Below are the code and all the weights of a small trained network. Each question names an input and a class and asks about switching units off, where a switched-off unit gives its printed mean instead of its output.

import numpy as np


def w(rows, s, z=0):
    codes = np.array(rows[::2]) - 128.0
    scale = np.full(codes.shape[1], s)
    scale[-1] = z or s
    return codes * scale


def f(y):
    return np.maximum(y, 0)


def log_softmax(a):
    a = a - a.max(-1, keepdims=True)
    return a - np.log(np.exp(a).sum(-1, keepdims=True))


def net(x, mask):
    res = np.array(x, float).reshape(1, 8) / 4 @ E
    y = f(res @ A[0][:, :-1].T + A[0][:, -1])
    res = res + np.where(mask, y, B[0][:, -1]) @ B[0][:, :-1]
    return log_softmax(res[-1] @ U[:, :-1].T + U[:, -1])


A, B = {}, {}
E = w([
[60,174,158,80,225,31],'x0',
[127,127,128,127,127,130],'x1',
[130,127,128,127,128,128],'x2',
[74,163,180,81,23,101],'x3',
[204,185,218,80,148,195],'x4',
[169,14,184,80,121,90],'x5',
[152,134,185,253,124,87],'x6',
[37,80,171,152,153,205],'x7',
],0.005)
A[0] = w([
[122,166,123,138,130,145,100],'N0',
[118,170,125,170,123,129,116],'N1',
[91,108,149,138,140,157,235],'N2',
[172,154,90,89,110,97,145],'N3',
[147,113,109,143,87,156,80],'N4',
[96,122,146,148,148,156,131],'N5',
[108,181,94,138,140,135,106],'N6',
[159,118,102,148,75,189,70],'N7',
[80,124,158,130,166,123,126],'N8',
[106,122,80,77,117,148,112],'N9',
[124,146,128,110,163,76,94],'N10',
[120,118,86,55,132,157,99],'N11',
[135,134,139,119,133,135,254],'N12',
[146,137,200,244,117,79,112],'N13',
[111,122,143,115,136,105,110],'N14',
[131,118,95,95,145,148,109],'N15',
[90,117,82,144,127,85,84],'N16',
[150,108,122,142,65,157,80],'N17',
[158,147,159,112,140,138,84],'N18',
[123,143,150,117,154,104,91],'N19',
[177,121,68,160,226,167,101],'N20',
[99,162,168,113,45,123,56],'N21',
[152,33,183,90,112,74,111],'N22',
[97,160,161,126,168,65,80],'N23',
[131,100,88,148,77,142,110],'N24',
[157,142,112,123,118,101,217],'N25',
[104,158,106,144,118,131,112],'N26',
[164,118,112,139,113,163,92],'N27',
[114,173,114,139,124,157,98],'N28',
[176,166,184,105,153,177,93],'N29',
[102,164,118,127,114,130,168],'N30',
[60,99,152,125,133,194,118],'N31',
[99,86,72,145,105,101,100],'N32',
[156,80,115,144,195,140,127],'N33',
[181,166,88,121,107,79,112],'N34',
[125,156,97,152,145,147,157],'N35',
[165,152,156,115,153,158,70],'N36',
[85,85,59,161,111,80,124],'N37',
[154,162,173,103,138,158,82],'N38',
[149,146,120,119,111,98,167],'N39',
[159,135,111,135,144,105,146],'N40',
[96,213,99,145,109,147,105],'N41',
[101,146,123,91,176,90,80],'N42',
[148,150,164,136,130,142,157],'N43',
[107,137,136,102,110,124,124],'N44',
[124,133,90,93,125,161,120],'N45',
[78,159,178,111,26,102,148],'N46',
[138,123,126,140,88,137,108],'N47',
],0.011,0.006)
B[0] = w([
[118,90,148,138,119,123,149],'N0',
[146,81,143,112,115,135,168],'N1',
[178,181,114,149,57,168,237],'N2',
[99,119,92,170,75,165,199],'N3',
[121,139,158,161,168,145,154],'N4',
[102,123,103,155,93,138,167],'N5',
[137,76,166,145,118,124,175],'N6',
[128,150,178,182,186,157,175],'N7',
[127,151,125,181,135,162,175],'N8',
[147,106,91,91,161,167,178],'N9',
[133,148,151,176,158,154,167],'N10',
[155,83,91,92,162,169,183],'N11',
[203,195,163,81,101,141,254],'N12',
[146,76,45,51,163,211,211],'N13',
[135,124,136,150,138,134,145],'N14',
[148,108,106,110,147,141,160],'N15',
[94,157,159,76,130,132,173],'N16',
[128,140,158,178,181,137,164],'N17',
[84,133,151,110,128,136,146],'N18',
[124,137,148,144,156,142,144],'N19',
[130,134,78,141,157,1,226],'N20',
[103,137,85,131,174,36,167],'N21',
[140,29,201,162,85,100,201],'N22',
[133,151,153,179,192,153,176],'N23',
[126,161,164,145,160,141,172],'N24',
[171,173,126,128,82,168,224],'N25',
[133,101,163,129,116,120,160],'N26',
[119,154,148,163,161,130,154],'N27',
[124,80,159,132,117,121,160],'N28',
[51,135,157,66,123,128,184],'N29',
[165,130,146,123,107,104,191],'N30',
[82,116,75,191,77,151,192],'N31',
[84,149,168,71,128,127,180],'N32',
[136,140,102,144,129,41,196],'N33',
[71,113,80,187,92,155,188],'N34',
[161,112,161,125,99,113,193],'N35',
[71,142,143,93,136,124,152],'N36',
[85,172,174,44,117,133,216],'N37',
[66,128,158,94,133,129,159],'N38',
[130,140,109,146,97,149,183],'N39',
[131,146,108,142,105,119,173],'N40',
[132,50,185,146,105,111,198],'N41',
[140,138,151,177,181,170,172],'N42',
[115,154,142,84,118,137,174],'N43',
[140,136,105,123,148,110,152],'N44',
[152,102,109,99,154,147,170],'N45',
[144,152,56,130,159,24,223],'N46',
[128,133,125,146,155,134,151],'N47',
],0.028,0.0059)
U = w([
[123,164,162,192,238,173,74],'0',
[3,147,155,34,130,125,97],'1',
[129,127,51,128,161,21,117],'2',
[152,1,185,132,89,106,78],'3',
[179,167,105,116,89,149,254],'4',
[163,77,40,62,177,197,90],'5',
[73,147,48,185,53,173,69],'6',
[174,162,122,109,98,142,243],'7',
],0.008,0.0057)

Each question gives the input, the list of numbers given to net, and the class t.
The units are the neurons (one row each of A and B). Each row of codes is followed by its name. A weight is (code - 128) times the scale printed after its matrix; where a second scale follows, it is the last column's (A, B and U).
mask holds one flag per neuron, in row order. A switched-off neuron (its flag False) gives its mean, the last column of its row in B, instead of its output. The means were averaged over made-up inputs and are rounded, as every weight is.
A unit's drop is (log p(t) with every unit on - log p(t) with that unit switched off) / (log p(t) with every unit on - log p(t) with every unit switched off).
The circuit of an input: a set's keep is (log p(t) with only the set's units on - log p(t) with every unit switched off) / (log p(t) with every unit on - log p(t) with every unit switched off). Starting from the 12 units with the biggest drops (on a tie, the unit counted first), units are removed one at a time, each time the one whose removal leaves the highest keep (on an exact tie, the one counted first), for as long as the keep stays at least 0.8.
circuit, biggest first: the units of the circuit, biggest drop first
most important unit: the unit with the biggest drop
k most important neurons: the k neurons with the biggest drops, biggest first
drop when u is switched off: that unit's drop, to one decimal
input [0,-6,2,8,-7,-6,-8,2], class 2: 2 most important neurons	[N46 N21]
input [3,-2,5,-1,3,-5,6,-6], class 5: 2 most important neurons	[N13 N2]
input [-1,1,-7,4,8,-4,1,8], class 1: 2 most important neurons	[N29 N38]
input [-8,4,3,-4,3,-1,6,5], class 0: most important unit	N7
input [-4,1,-6,-1,-2,-2,-8,0], class 5: 2 most important neurons	[N11 N9]
input [-3,-2,6,-4,2,-3,-6,-8], class 6: 3 most important neurons	[N34 N3 N13]
input [-7,3,-2,-3,-5,-1,-8,-6], class 5: 2 most important neurons	[N11 N9]
input [-8,5,-3,2,-7,-8,-6,-1], class 0: circuit, biggest first	[N7 N24]
input [8,-1,-4,-1,-2,-2,-6,6], class 0: 2 most important neurons	[N42 N23]
input [-2,-4,-6,-8,2,7,-4,-8], class 2: 2 most important neurons	[N20 N33]
input [-2,-6,8,8,4,-2,-7,5], class 2: 2 most important neurons	[N46 N21]
input [3,8,-7,-2,4,-8,8,7], class 3: circuit, biggest first	[N41 N1]
input [-3,-4,2,0,-2,7,-7,4], class 3: 2 most important neurons	[N22 N13]
input [1,4,5,3,8,-7,5,0], class 1: most important unit	N29
input [7,-4,1,-7,4,-8,-8,-8], class 3: 2 most important neurons	[N41 N6]
input [5,3,4,-7,4,7,-5,-6], class 2: 3 most important neurons	[N20 N33 N2]
input [-3,8,5,7,-3,-4,3,-8], class 6: 3 most important neurons	[N34 N20 N3]
input [-7,-2,4,2,7,-7,6,4], class 0: 2 most important neurons	[N7 N17]
input [-7,8,6,-4,7,-5,-8,0], class 5: 4 most important neurons	[N11 N45 N9 N15]
input [-7,6,-5,-8,2,-5,-5,0], class 2: circuit, biggest first	[N20]
input [-6,5,-5,8,1,7,-1,-5], class 2: drop when N18 is switched off	0.0
input [-4,0,-6,8,4,5,5,4], class 2: drop when N21 is switched off	0.3
input [8,7,8,-2,0,-1,5,0], class 0: drop when N23 is switched off	0.3
input [-7,-4,-3,5,0,-3,-7,7], class 0: drop when N13 is switched off	0.3
